Below are the code and all the weights of a small trained network. Each question names an input and a class and asks about switching units off, where a switched-off unit gives its printed mean instead of its output.

import numpy as np


def w(rows, s, z=0):
    codes = np.array(rows[::2]) - 128.0
    scale = np.full(codes.shape[1], s)
    scale[-1] = z or s
    return codes * scale


def f(y):
    return np.maximum(y, 0)


def log_softmax(a):
    a = a - a.max(-1, keepdims=True)
    return a - np.log(np.exp(a).sum(-1, keepdims=True))


def net(x, mask):
    res = np.array(x, float).reshape(1, 7) / 4 @ E
    y = f(res @ A[0][:, :-1].T + A[0][:, -1])
    res = res + np.where(mask, y, B[0][:, -1]) @ B[0][:, :-1]
    return log_softmax(res[-1] @ U[:, :-1].T + U[:, -1])


A, B = {}, {}
E = w([
[222,154,51],'x0',
[127,128,128],'x1',
[127,128,129],'x2',
[48,153,30],'x3',
[127,128,129],'x4',
[128,127,127],'x5',
[127,254,163],'x6',
],0.0095)
A[0] = w([
[79,148,77,119],'N1',
[87,124,85,119],'N2',
[174,142,91,82],'N3',
[81,144,74,125],'N4',
[168,116,175,65],'N5',
[189,137,73,101],'N6',
[172,123,196,111],'N7',
[144,195,126,89],'N8',
[169,114,178,115],'N9',
[96,138,96,117],'N10',
[110,211,170,73],'N11',
[88,121,158,103],'N12',
[179,142,89,81],'N13',
[176,101,173,101],'N14',
[188,134,80,107],'N15',
[110,126,142,70],'N16',
[147,121,150,72],'N17',
[128,220,153,75],'N18',
[92,141,90,117],'N19',
[128,254,159,46],'N20',
[69,117,167,109],'N21',
[168,108,178,99],'N22',
[192,145,85,98],'N23',
[128,124,130,161],'N24',
[88,143,85,124],'N25',
[85,162,81,124],'N26',
[177,111,181,122],'N27',
[112,156,146,95],'N28',
[166,124,196,114],'N29',
[170,122,184,114],'N30',
[86,121,159,103],'N31',
[70,127,174,108],'N32',
[139,5,88,3],'N33',
[100,137,99,60],'N34',
[95,119,152,91],'N35',
[186,154,82,105],'N36',
[84,122,161,105],'N37',
[82,112,74,122],'N38',
[81,120,162,111],'N39',
[140,183,146,94],'N40',
[97,154,95,118],'N41',
[197,155,74,110],'N42',
[151,138,108,64],'N43',
],0.012,0.0039)
B[0] = w([
[179,185,112,195],'N1',
[184,168,106,181],'N2',
[87,126,192,177],'N3',
[185,185,110,196],'N4',
[176,163,108,177],'N5',
[61,124,202,203],'N6',
[169,176,103,206],'N7',
[95,72,98,195],'N8',
[180,178,103,193],'N9',
[171,168,120,169],'N10',
[109,51,89,215],'N11',
[82,131,188,169],'N12',
[65,131,192,181],'N13',
[176,177,82,195],'N14',
[63,119,212,198],'N15',
[112,131,147,138],'N16',
[141,150,107,146],'N17',
[126,60,68,222],'N18',
[180,180,121,176],'N19',
[115,1,2,254],'N20',
[67,136,207,190],'N21',
[181,164,108,190],'N22',
[75,131,203,198],'N23',
[134,128,121,145],'N24',
[180,187,114,184],'N25',
[192,173,104,195],'N26',
[182,190,94,203],'N27',
[118,94,128,156],'N28',
[177,178,93,204],'N29',
[171,177,107,196],'N30',
[89,129,194,171],'N31',
[67,127,195,191],'N32',
[116,9,16,249],'N33',
[180,164,125,152],'N34',
[101,129,172,159],'N35',
[57,132,217,201],'N36',
[78,132,188,174],'N37',
[186,157,99,194],'N38',
[82,131,210,179],'N39',
[126,102,94,185],'N40',
[168,150,112,175],'N41',
[60,130,235,215],'N42',
[117,131,150,145],'N43',
],0.0077)
U = w([
[188,202,106,75],'0',
[68,110,218,56],'1',
[124,2,62,255],'2',
],0.015,0.00087)

Each question gives the input, the list of numbers given to net, and the class t.
The units are the neurons (one row each of A and B). Each row of codes is followed by its name. A weight is (code - 128) times the scale printed after its matrix; where a second scale follows, it is the last column's (A, B and U).
mask holds one flag per neuron, in row order. A switched-off neuron (its flag False) gives its mean, the last column of its row in B, instead of its output. The means were averaged over made-up inputs and are rounded, as every weight is.
A unit's drop is (log p(t) with every unit on - log p(t) with that unit switched off) / (log p(t) with every unit on - log p(t) with every unit switched off).
The circuit of an input: a set's keep is (log p(t) with only the set's units on - log p(t) with every unit switched off) / (log p(t) with every unit on - log p(t) with every unit switched off). Starting from the 12 units with the biggest drops (on a tie, the unit counted first), units are removed one at a time, each time the one whose removal leaves the highest keep (on an exact tie, the one counted first), for as long as the keep stays at least 0.8.
units of the circuit, in order: the units of the circuit, biggest drop first
k most important neurons: the k neurons with the biggest drops, biggest first
drop of u: that unit's drop, to one decimal
input [7,-7,6,-6,0,-6,4], class 1: units of the circuit, in order => N42, N36
input [4,1,1,-1,8,6,-4], class 1: most important neuron => N20
input [-8,8,-3,5,-2,1,-8], class 1: 2 most important neurons => N20, N21
input [0,-6,4,2,6,3,-1], class 0: 2 most important neurons => N20, N33
input [5,-8,-6,3,-2,2,5], class 1: 3 most important neurons => N33, N42, N36
input [0,4,8,-5,1,-1,6], class 2: 3 most important neurons => N20, N11, N18
input [6,-8,3,2,1,-1,6], class 1: 3 most important neurons => N42, N33, N36
input [-6,-5,-6,-7,-6,1,8], class 2: 2 most important neurons => N20, N11
input [-1,3,-8,7,2,4,-5], class 0: drop of N5 => 0.0
input [4,7,4,6,-5,5,8], class 2: drop of N18 => 0.1
input [-2,4,-3,4,4,5,7], class 2: drop of N20 => 0.2
input [-2,3,1,5,7,4,8], class 2: drop of N20 => 0.4
